Each row has a hidden value; after the row comes its grade, the name of the range that the value falls in. Each part has its own.
[ -69  415    2  253 -220 -119  269  -33  141 -219  -30  163 -453  150
  149   68  -55 -279   89 -232 -108   39 -344 -113  -76 -164 -102  108
  282  196 -210 -212  127 -119  161 -181  -80  158  -52 -200  274 -262
   15] => M
[ 221 -114  -89  -34 -186 -210   -3   51 -121   33   27 -153 -244 -101
  -34   45  275  133    5 -173   53 -106 -102  183    5 -176   94 -141
 -106   -4  -84  204 -216 -103  -54   92  136  137  137  184  139 -175
  -58] => D
[  49  175  -74   76   77  148  191  143  -93 -165  142   87 -152    3
   -6   87  -28 -148   53 -146  -31 -112   40  -80   41   54 -114 -174
   44  184  -74   78   53 -371   71   21 -111   30  -33   96 -130  -50
  -34] => N
[  43 -104  171  108 -186 -171  -29 -117  -78  214 -124  -65  -43  206
 -181  153   25 -138   30  237  -82  -93 -199 -176  -29  109 -245   61
  129 -245  158  133  -11  -65  139  -40  -90  118  219 -113   52  247
  210] => B
[ 117  -83  -40   29  -51  267  117 -114  131  -25  -22  156  174  200
  -79  170  -50  -46   16   27 -112 -112  263 -353  148    1  233   27
  -56  -80  115 -365   78   80 -213  326   89   94  -60   57 -146 -132
   27] => F
[ 120 -139   65   67  -42  397  -25   77    6  111  -64  268  243  132
  -59  351  -27  -89   14   29 -122  -49  123 -296   -4  115   17   77
 -112   88   55 -121  -40  129 -213  136   57  -52   -3   72 -137  -21
   49] => N
[ 181  -55   59   63 -256 -119   59  -20  -83    8   -1 -144 -274   33
  -12   60  187   37   90  -94  -20  -89 -178  -49   27 -130  -49  -40
  -19  -49   18   58  -14  -93  -44   96   94  116   86    7  137  -82
  -69] => C
[ 120 -179   -6    4   -9 -165  174   75   18  118  -73  140  -54  136
 -211  228 -102  -40   60   52  194 -156   -1   -5   10  132  -63 -166
  175  -65   14  163 -225 -116  178 -125 -129   88  106  105  -59    6
  126] => W
[  16  135  -11   96    7    4  186  -13   52  -78   97  185  -64  140
 -121   71   32 -140   76   63   51  -48  -86 -125   46   28  -61  -19
   61   18   39  -85  -88 -203    8   48   13  203  -29   78  -80  -64
   41] => D
[ 119  -32   75   29 -128  269   84  185 -103  -90    9  177  132  114
 -188  418   28    2   17  -74   37 -140   22 -267   97   27  127  -69
  136  176  -61 -219  -41  -34 -132  243  181  -20   40   78  -89 -151
    6] => F
[ 384 -219 -186   48 -117 -108    1  112 -117  193  159  -72 -268  -60
 -149  100  379   92  139  -90  206 -203  -94  138  -63  -62   13 -168
 -290  -53   78  355 -383 -311  -20   70  156  289   87  274   34   68
 -132] => D
[  60  -11  -45   90 -135 -105  133 -120  175    4  -44  -88 -246  123
  176 -171    2  -64   50  -87 -119   39   -3   48   -3  -95  -65   11
 -262  -83  102   75    3    2  -43   31  -56  150   -5   55   50 -139
 -134] => J
[-437  430  435  -35 -232   42  189  146   -7 -277  431   25  242  325
  -48 -123  219   28  -30  489  166   13 -602  179   87  -63 -243 -165
 -255  236  161  -51 -189 -152   82  423  171  139  -55  230 -306 -190
 -426] => H
[ 116  153  -59   30  -91 -248  165  -27  -25  -83   37  138 -373  -99
  -21   14  172  -32   78 -192   68    0 -266  104  -57 -142  -39  -12
  143  110 -166   35 -184 -146  -10 -199   30  158   25   65  154 -248
   54] => B
[ -11   43  277  -61  -15  -31  171   48  -27  -28   97  193 -122  -54
  136  -80   60   74   91   76   84   91 -317  160  -36   27 -320  -94
 -144  185  -11  197 -188   -8  -71 -200 -102  -97  -98  173  -80 -215
 -138] => J
[ 185 -200  236   41   -4  290   15   22  -36  119 -194  309  179   77
 -125  280  -38   -9  128   48  -89  116   31 -339  -39  231 -208  208
  -35   59  174 -132 -127  230 -445 -120  123 -106   48   39 -190  -25
  111] => W
[ -53  243  104  151 -158 -315  206 -130   46 -197 -151    0 -277  176
 -148  -34  -11 -156   82  -48  -62  143 -252 -150   32  -23 -185  185
  319  -59   52 -208    3  -74  -91 -118  118  228  164 -136   94 -148
  156] => W
[ -46 -448  110   13 -163 -272  158   40  353  238 -317  226   70  368
  -26  301 -385  -53  -91  101  232  -21   22  113   99   39   79 -113
   86 -164  -71  195 -206  326  345  -32 -228  -11   47   88  201 -209
  125] => J
[  67   46  -22  -23   91  -34   61   57 -187   -7   43  -41  -69  -57
 -102   -9   42  -53    3  -10  -66  -72   30   39  -28  143 -213 -139
  -25   31   56  248  -98 -286   -8  -94 -104   24  150  139 -200   80
   71] => K
[ 141  159 -258 -128  276  -77  118  -45 -266  -58  135 -131 -112 -215
 -130 -175   75  -26   -2  -63 -150 -219  266   73  -53  167 -115 -273
   26  -17   61  217  -73 -480  -11 -165 -225   75  173  186 -384  127
  135] => K
[ -81 -540  132   41 -147 -346  158  -66  472  318 -411  226   81  452
   13  229 -492 -102 -108  177  202   43   70  105  119   74   36  -52
   37 -304    3  237 -174  410  384  -65 -311    7   41   57  240 -164
  184] => J
[-305  278  339  -30  -49  -33  123 -157   98  -88  299   87   58  123
  207 -370  164  -32   -1  425  -49  141 -433  178   40  -74 -335  -20
 -384   27  156   93  -71  -36  -14  135  -84   91 -170  178 -155 -150
 -231] => D
[ 155 -437  -20 -113   82 -211  204  -25  140  169 -143  101  -65   67
  -19   73 -254   61    2    0  187 -118  239  112  145   87   21 -275
   12 -189  -11  304 -137   20  187  -83 -296  -48   -9  201  -11 -123
  103] => C
[ 106  133 -108  161 -160 -230   81  -27   -2   24   13   10 -303   97
 -154   44  198 -151   87  -68   25  -25 -248   10 -107  -48 -105   79
   23  -30   47   76 -208 -230   30  -90  107  330  155   20   93   21
   48] => B
[  60  104   31   22  -54 -192  269  -64   82 -158  -50  100 -253   50
   -3  -48  -35    6   75 -117   48   36  -98   -7   54  -44  -29  -37
  133   45  -38 -120  -84  -59  -70 -113    5  103   -7   50   34 -293
   19] => M
[-155  355  -14  167   -7 -285  261 -132  208 -216 -116  217 -342  115
   40 -155 -109 -288   43 -147  -88  272 -228   23  -48  -38 -230  220
  174   75  -57  -91  -44  -65  -33 -301  -44  209   28  -59  104 -257
  133] => H
[ 197 -208  175  -35  -82  282   12  -85  -42   70  -38  152   92   -3
   47  176   48   74   50   16 -131  -46   77 -287  110   -7   33   28
  -99  -14   41 -151   83  163 -290  169   43 -123  -85   53  -38 -135
   21] => F
[  83  149  -99  -94  154  -91   61   54 -291  -23    6 -188  -98 -160
  -81 -137   45   -8    7  -65 -196 -103  116  131 -164  219 -294 -184
  -20   71  102  294 -128 -315  -72 -290 -183  -18  279  132 -372  128
   66] => J
[  98   82 -120   39  -70 -125  205   34   77 -163   60  105 -343  -57
  111    3   67  -26   33 -290   64   -6  -77  115   71 -210  100 -108
   13  137 -220   30  -69 -131   15   16   11  116  -88  135  181 -372
  -64] => D
[-119  140  185  126  -37 -139   97  -68   75 -112 -124   89 -276   14
  220 -164  -72 -181   11 -105 -174  317 -241   62    2  -34 -370  168
  -61   76  -53  167   60   26  -94 -203  -90  -19   -6  -11  161 -206
   46] => D
[ 180 -179   13   99 -244 -109  -38  131  -87  127  -59 -236 -143  136
 -122   85  182   25   64  -45   26  -39 -108   70  -62   27 -153  -29
 -269  -62  197  296 -230 -109  -78   98  180  177  250  130  -13   92
 -144] => W
[ 217   38  -60 -127  100  -80  102   -7 -349  -74   90 -227 -148 -188
 -170  -76  142   99   64  -63  -87 -215  132  -30   27  116 -139 -256
   95  -36   88  152  -21 -393 -104  -54  -69   14  193  125 -285   85
   69] => H
[-304  269  285  -41  -91 -146   14 -211   47  -17  126   16   75   95
  149 -318  148  -64  -80  377 -185  159 -393  181  -48  -54 -310   78
 -261  -30  127   88  -80   74  -36   14  -87   77   14   87 -101  -99
  -55] => N
[-223  178  284 -139 -205  -15   17 -158  -10  -63  216  -80   68   16
  284 -235  188   93 -120  262 -180  -22 -314  187   60 -225  -64 -123
 -287   42  -24   30   66  113   23  261 -102  -64  -91  116  -23 -260
 -205] => K
[  -3 -648  233   66 -259 -352   71  -62  352  422 -351  255   63  442
 -105  429 -355  -92  -85  270  304  -65 -113   -6  179   18   54  -60
  175 -375  -58  272 -150  342  499   41 -258   19   35   -2  413  -53
  271] => F
[ -98  166  260  110 -198  127  169  132   -7  -63  261   72   23  280
  -60   90  130  -68  116  272  129 -100 -384  -69   21   24 -241 -108
 -147  119  154   18  -94 -211  109  221   53  140  -61   90 -157   15
 -270] => W
[ 191   16  -32  193 -202  -78   33  131  -88   43   61   -8 -376   22
  -41  135  236 -107  118 -178   67  -26 -295   29  -79  -74 -174    8
 -108   85  -24  260 -161 -276   37  -31  115  200   81   64  185   19
  -83] => K
[-179  187  270   17 -209  -39  -21  -35  -95  -52   53  -68   53  123
   15  -28  134  -50  -69  204 -157   47 -334   14   -4  -40 -214   35
  -79   39   60   29   -2    5  -25  133   39   24  119   14  -35  -57
  -39] => K
[  94  145 -176  -52  132    7   93   40 -200  -43  133  -54  -63  -91
 -117  -23   83  -60   -5  -42  -97 -199  130   35  -54  113  -82 -215
   -3   53   27  161  -88 -382   30  -55 -134   83  138  156 -281   82
   59] => K
[-212  327  198  -37 -119   43  120 -120   45   -1  455  161   65  111
  134 -158  288  -39   14  451   24 -154 -476  131  -34 -150 -127 -151
 -262   72   38   12 -110 -150  202  190 -137  162 -207  151 -130  -81
 -226] => N
[  40  -74   59  -22 -137 -153   58   95    3  -14 -114  -60 -195  -29
  141  -32   15   52  -24 -194  -37  105 -102  244  -44  -67 -127  -59
 -175  119  -67  266 -156   85  -79 -100  -10  -49  108  147   66 -257
 -110] => W
[  19   91  152   90  -62  -85  169   79  -34 -174  -27  148 -314  -40
   77   52   -7  -82   63 -203   29  148 -246    6   76  -65 -217    8
  120  175 -169  101    6 -117  -41 -115    0  -29  -40   36  177 -265
   20] => N
[  69  -31 -225   97  -70  -33  217  -93  233  145   57  127  -15  318
 -104  177 -115 -194   42  134   53 -346  136 -139   -6   11  180 -168
   68 -175   60  -83  -47 -150  359  104 -238  281  -21   14  -70   67
   49] => W
[  14 -128  153  111  -83  -97  -30  -93  -14  236  -88   22  -51  153
  -32   75  -24 -173   17  213  -96  -18 -157  -79  -40  118 -310   44
  -45 -188  124  280  -18  -59  149  -95 -195   59  113  -33   52  214
  158] => N
[  42  260  -14    8   52   54  130   38 -217 -165  127    9 -209 -139
   44    5   62  -98   30 -136 -157 -110  -60  -52  -10    4 -164 -147
  146  173 -132   64  112 -330   31  -91 -156  -36   21   21  -84  -61
   50] => N
[ 171  170 -166   -8  154  -67  162 -126 -168  -14  154  -45 -158  -59
 -197 -125  137  -82  126   58  -81 -204   87 -110  -57  147 -163 -123
   53 -100  183   47  -74 -449  -37 -129 -117  219  109   81 -317  189
  107] => H
[-238  257  391 -119 -114  -31  230   -7   29 -109  447  152   64  110
  100 -228  254  123   72  458  211  -30 -570  247   38  -96 -260 -216
 -298  155  104   77 -237 -106   78  159  -34   77 -216  265 -227 -222
 -374] => W
[ -17  113  101   69   20  -31   59   22  -83   31    9  136 -103   15
  -36   24   33 -155   36   50  -66   60 -201    8  -95  122 -334   35
  -18   80   35  207 -114 -162    2 -210 -104   34   83   54  -78   53
   85] => F
[ -42  225  293  105 -200  -78   50  -53 -131  -30  -49   13 -133   89
  -27   35  109  -83   79  117 -155   66 -413 -129 -112   48 -351  136
  124   66   71  -53  -15  -20  -89 -172   24   33  139 -124    9    2
   58] => M
[ -99 -561  163  125 -150 -279   63   42  396  421 -396  303  113  483
  -78  393 -471 -229 -111  225  234   44  -40   72   60  159 -106   -4
   51 -268   -3  412 -214  310  497 -107 -327    6   93   35  271   29
  250] => B
[ -15  151   52   -4   -6 -121  141 -110   -8  -48  -39    7 -155    1
   80 -137  -21  -61   28   -3 -162   26  -77   30  -68   35 -203  -12
   10   19   33   39  -17  -48  -48 -199 -155   23   66   14  -92 -100
   43] => J

Part 2:
[  45 -172  113  -46  146  -14  151  -26  -61 -100  -64  -71   55  -21
  -49   -4  -99   56   12  -88  -41   92   27   33  -28  -11   73  -61
  -23  -37  -57   35    0   92   31   80  -53  -25  -25  -53   36   10
  -29] => q493
[ 139 -138 -207   86  -61 -183 -268 -112   85 -138   21  140   30  285
  108  -77   67  -24   11    2 -154 -135  140   -1   61  -22 -173   56
   36  146  204  -20  -95   80    0  -71  -74  -79   61  107  -41   72
  260] => q615
[ 178 -172 -231  100   14 -231 -212 -130   70 -228   58  103   13  309
  126  -85   63    3   24  -11 -141 -132  181   76   -8  -21 -154   74
   52  219  168   29  -82  107  -11  -38  -98  -28   11   85 -113   77
  277] => q493
[  85   32  -46   31  -38   80  -65  -55 -145  -48  145   88 -148  -87
 -108   33   30 -114   -6  -29  125  139  189   19  -99  103  -75   11
  -11  162   57  -94  -10  -73  -67  -47 -118  -38 -163   22   73  -39
  -86] => q270
[-179  256  150  -91  148  153 -265  187 -113  140 -409 -417  179  -99
 -122  107 -135  -55  212   44  215 -194   10 -230  135  211  -23  -22
 -364 -338 -197  358  180 -430  457   20  186  -48  145 -223  -87  340
  105] => q264
[ 241   76  -98  -43  -18   49   53  -74 -170 -183  112  261 -324   -6
  -41   94  -67  -19  -90   25   82   75  180 -182  -85   31   -6  114
   63  313   73 -286  -32   -7 -249 -257 -163  -56  108    6    6 -278
 -124] => q952
[-236 -308  -30  176 -100   15   20 -117 -140  358   69  -53   94 -105
    1  -99   23 -225  -79 -286 -188  423   62  168 -164   42   55 -204
  -45 -120 -134   15 -165  330  -47   92 -114    7 -104  109  113  -23
   -6] => q405
[ 174 -185 -255  107   17 -221 -246 -138  133 -193   21  136   15  331
  115 -104   69  -49   27   23 -147 -159  169   69   23  -49 -215   75
   41  191  215   28 -104   98   -6  -39  -95  -95   54   83  -86  109
  225] => Q187
[-322 -244 -136  233  -77   17   19 -117  -93  386   19 -108   46  -33
   35  -71  -60 -180  -71 -302 -149  324   90  101 -105   31   43 -167
   28 -166 -114   38 -163  301   11  112  -82   10  -33   75  -41  -15
  -36] => q615
[  46 -162  105  -39  122   10  161  -22  -30  -87  -60  -52   38  -11
  -46   -8  -93   69  -11  -63  -30   68   12   10    9  -42   67  -73
    4  -61  -13   -2   14   97   59   86  -30  -37  -16  -41   42  -18
  -57] => Q187
[  23 -134   94  -33   91   29  120   13  -45  -89  -71  -90   39  -25
  -55   -7  -69   72  -23  -70   26   70   44    7   -3  -40   47 -124
    1 -112   -8   20   34   90  122  117   16  -17  -54  -54   40  -17
  -57] => Q187
[  -9  -57   -2  117   39  182   24 -128  -58  219  172   14  -38 -125
 -112  -17   87 -238   -3   18   70  149   44  109  -29   77  -64    2
  -92  104   26  -29   -3 -101   23   34 -133  -33 -176   85  114   58
 -125] => q952
[ -11  -33   65   99  -93   90  -65 -106  -50  211  186   17   17  -94
  -90  -65   75 -183   64   58  -60  111    3  141   18  110    8   17
  -97   63   38  -35   78  -79   96   29  -69  -62 -220  131  109   85
   16] => q270
[ -21 -157   42   15  111   21  101  -66  -21  -45 -114 -104   28   14
  -38  -39 -102   66  -14 -132  -20   87   21   21   16  -33   17  -61
   23  -94  -11   17  -47   89   51  133  -45  -56  -15  -24   38   35
 -108] => q175
[-155   90  189  -79  228   34  -24  225    3  170  -60  -39   96 -149
 -135  176 -214   10  174    7  119  -89   25  -67  142  193   39  113
 -143 -127  -50  130   84 -299   74  -28  -24  -98    3 -215   18  283
    3] => q615
[ -15  -38   91   95  -45   89  -48  -98  -47  233  224   50  -14 -158
 -143  -68   58 -235  100   66  -34  170   23  228  -35  146   -8   53
 -120  100   20  -22   74 -111   32   40 -114 -110 -283  101  149  136
  -79] => q175
[  -4 -146   95  -40  146  -13   74  -18  -54  -78 -100  -72   73  -16
  -53   13 -114   66   30 -141  -25   82   36    2    8   24   24  -26
  -16  -58  -37   43  -58   34  -11   79  -79  -51  -14  -59   66   85
  -29] => q175
[ 239   49 -107  -24  -14   25   34  -83 -196 -256  106  151 -285    4
  -40   58  -31   -3  -73   -8  108   90  222 -100 -144   34  -14   52
   56  287   42 -193   -4   22 -155 -162 -127   -1    5    2  -36 -243
  -81] => q493
[  83  -91 -139  150  -40 -124 -184 -107   18   20   84   33   26  234
  161  -75   79   58  -24   -5 -155 -123   25   29   97   22  -22  116
   -3  173   99  -45  -18   40   46  -61  -67   59   33  149  -63   51
  315] => q493
[-270 -132 -116  198   -1   48   47  -34   25  351    8  -61  -37  -22
   -5  -41 -113 -111  -46 -142  -33  153   69   77    0    0   15  -90
   44 -171  -16    8  -52  163   92  113  -19  -59  -14    1  -71   13
 -156] => q264
[  78   28  -71   29  -33  132  -35  -55 -162  -31  171   98 -130 -102
 -108   78   60 -152  -41  -34  166  134  212  -50  -99   86  -96  -40
   -2  155   67  -92  -26  -76  -57  -68 -119    7 -139   24   59  -86
  -66] => q264
[  50 -105  -63  154  -39  -57  -89 -160   14  150  107   32   16  142
  102 -102   53  -40    5   35 -205  -38  -48   80   84   35   35  125
  -51  160   44  -61   12   35   40  -52  -90    0   15  173  -21   43
  198] => q493
[  22 -150  135  -73  164  -61  116   23  -95  -85  -25  -27   75  -56
  -57   51 -130   31   64 -106  -56  104   61   27  -54   66   91  -10
  -52    5  -95   61  -12   49  -46   11  -95  -24  -23  -89   25   55
   45] => q493
[ 409   68    2 -155  -43   25   56  -97 -219 -282  -11  356 -373   15
   -8   61  -75   72 -151   51  -20   98   65 -286  -59   -8   53  179
    3  389   46 -439  -67   41 -393 -396 -194 -110  295   43  162 -390
 -124] => q405
[  -1 -150   74  -26   93   32  103  -35  -23  -51  -98  -57   44  -14
  -63   -9  -96   35   -8 -100  -17   83   29  -16   23  -32   14  -86
    7 -104    4    4  -33   80   52   97  -35  -72   -8  -36   66   14
  -89] => q425
[ 156   68 -120   12  -33   46  -24  -82 -171 -196  126  120 -248  -20
  -68   53  -24  -23  -37  -39  139   94  240  -61 -122   67  -63   44
   76  231   72 -152  -16  -35 -125  -97 -125  -20  -80   11  -23 -147
 -107] => q542
[ 159 -155 -254   84  -57 -196 -226 -146  103 -188   34  158    9  312
  104  -78   46  -73   28   33 -171 -151  182  -11   29  -52 -185   34
   69  161  218   -4  -83  116   12  -78  -71 -100   81   99 -120   31
  237] => q405
[  -2  -42   54  106 -100  107  -23 -129  -25  262  183   38   31  -56
  -46  -57   74 -182   35  100 -112   57  -51   69   73   70   39   21
  -92   64   46  -68   90  -59  117  -20  -54  -44 -119  164   73   26
   60] => q405
[  13  -33   92   71 -101   65  -61 -111  -91  156  206   17    3 -139
 -125  -78   65 -209  102   59  -64  170   42  197  -63  139   20    5
 -112   85    1  -11  101  -68   75   35  -77  -81 -278  118  113   86
  -12] => q542
[ 109   13  -15   11  -46   41  -83  -52 -172  -96  147   70 -120  -94
 -103   10   44  -90   12  -39   99  161  194   61 -138  116  -58   -1
  -28  168   29  -66    7  -52  -67  -35 -112  -23 -197   29   88  -23
  -45] => q542
[  28 -192   80  -35  126   52  147  -78  -45  -56 -121  -82   67  -14
  -56  -20  -74  -12  -19  -95  -41  106    8  -25   -9  -52   23 -109
  -29  -87  -38   28  -46  104   50   86  -50  -56   36  -26   64  -10
  -84] => q952
[-182  201  160  -61  234  136 -151  196  -46  197 -295 -314  135 -118
 -126  122 -165  -38  195   56  208 -175  -13 -144  149  198   -1   54
 -307 -259 -158  294  160 -414  343   24  111  -63  104 -232  -63  348
   20] => q952
[-178  -72  -64  121  -46    5   35    4   25  194   -4  -28  -69   -4
  -27  -38 -146  -30   -9  -73  -34   88   83   47   18   -7   42  -78
   69 -165   26  -27   29  143  129   95   34  -97  -32  -21  -83  -23
 -137] => q425
[-114    5  144  -67  179  -36   69  145  -25   61   27   36   56 -102
 -102  163 -241   45  147  -60   18  -18   71  -48   82  156   86  103
  -15  -46  -31   53   35 -146  -40  -34  -83  -82  -24 -165  -32  165
   18] => q270
[ 169 -179 -237   65  -22 -195 -242 -121   83 -223   11  144   35  297
   98  -67   70  -54    9  -12 -131 -124  196   -5    9  -47 -212   14
   52  155  207   15 -121  113  -14  -61  -85  -79   64   78  -65   58
  244] => q405
[  30  -97 -109  152 -100  -26 -119 -178  -24  148  102   36   51  162
  127  -64   78  -61  -26   -7 -210  -44  -22  -38  102   27   13   71
  -22  136   62  -74  -31   46   42  -93  -86   40   68  203  -42  -10
  275] => q952
[ -35  -35   23   10  -50  -21  109   58   -8  -40   40  -12  -89  -29
  -76  -12 -151   29   29   30    9   42  133   45  -31  -27   92 -127
   85 -137   44  -23  164  136  204   94  100  -85 -111  -71 -122 -102
 -112] => Q187
[  21  -63   13  128 -105   37  -22 -184  -11  234  150   26    7   20
    2 -105   39 -178   58  116 -208   31  -65   93   56   55   73   66
  -89  100   18  -57   98    0  115  -39  -56  -65  -53  182  -10   10
   91] => Q187
[-154   50  178  -52  271   19  -65  200   -9  155 -116 -102  123 -113
 -100  142 -180   59  148  -64  120  -71    1  -32  140  195   16  134
 -164 -115  -76  155   22 -293   46   12  -53  -64    4 -200   62  342
   26] => q270
[ -88  -36  124  -56  189  -21  115   86  -49   73   32   18   58 -101
  -93  144 -214  -36  138  -39  -18   15   67  -40   26  136   98   74
  -50  -14  -76   77   36 -101  -31  -53  -96  -66   12 -143  -66  118
   23] => Q187
[   1 -200   83  -16  132    8  101 -110  -82  -70 -146 -144  101    4
  -25  -43  -84   47    6 -175  -82  128   -4    9  -18   -7   40  -65
  -30  -69  -86   61  -83   97   11  112  -84  -26   15    0   66   56
  -27] => q542
[  89  -79 -169  130  -50 -158 -211  -37   30  -40  134  113   11  242
  160  -23   75   92  -38  -19 -107 -147   99   -3   98   22  -58  104
   58  181  164  -72  -33   44    5  -87  -67   64   11  113  -68   36
  340] => Q187
[-138   23  171  -63  267   25   -4  164    2  149  -99  -53  103 -118
 -115  144 -203   14  148  -47   86  -48    5  -46  125  170   22  123
 -141  -99  -68  127   12 -252   12   -9  -73  -98   31 -192   51  289
  -19] => q425
[  98 -114 -242  122  -68 -171 -284  -99   72  -92   56  128   29  291
  135  -51   76   -7   -7  -26 -129 -150  152  -24   79   -3 -170   67
   55  154  205  -25 -103   61    0  -80  -79  -26   57  116  -72   71
  303] => q615
[   6 -162  100  -47  114   34  141  -51  -81  -38  -81  -69   92  -27
  -42   28  -93    2    4 -107  -63   92   12  -65    3   -5   67  -81
  -30  -66  -63   30  -35   74   26   34  -63  -19   45  -28   32  -10
    7] => q952
[  75  -81  -12  119  -88  -23  -84 -161    9  140   92   25   26  112
   68 -116   64  -67   20   93 -213  -41  -73   60   95   23   49   86
  -76  117   52  -69   67   20  105  -49  -45  -32    5  184    4   19
  181] => Q187
[ -14 -156   52   -5  105    3   91  -65  -47  -67 -117 -101   53   19
  -30  -20 -108   64    1 -144  -46   83   27  -11   13  -16   30  -58
   15  -82  -30   27  -54   87   34  102  -54  -43    7  -25   26   32
  -48] => q175
[-295 -191 -123  235  -11  -42  -21 -100  -20  380  -13  -92  -33  -23
   10 -125 -123 -156    4 -219 -143  273   70  215 -104   60   30  -39
   -6 -123 -110   55 -109  225   -4  126  -85  -96  -44   33  -46   91
 -153] => q542
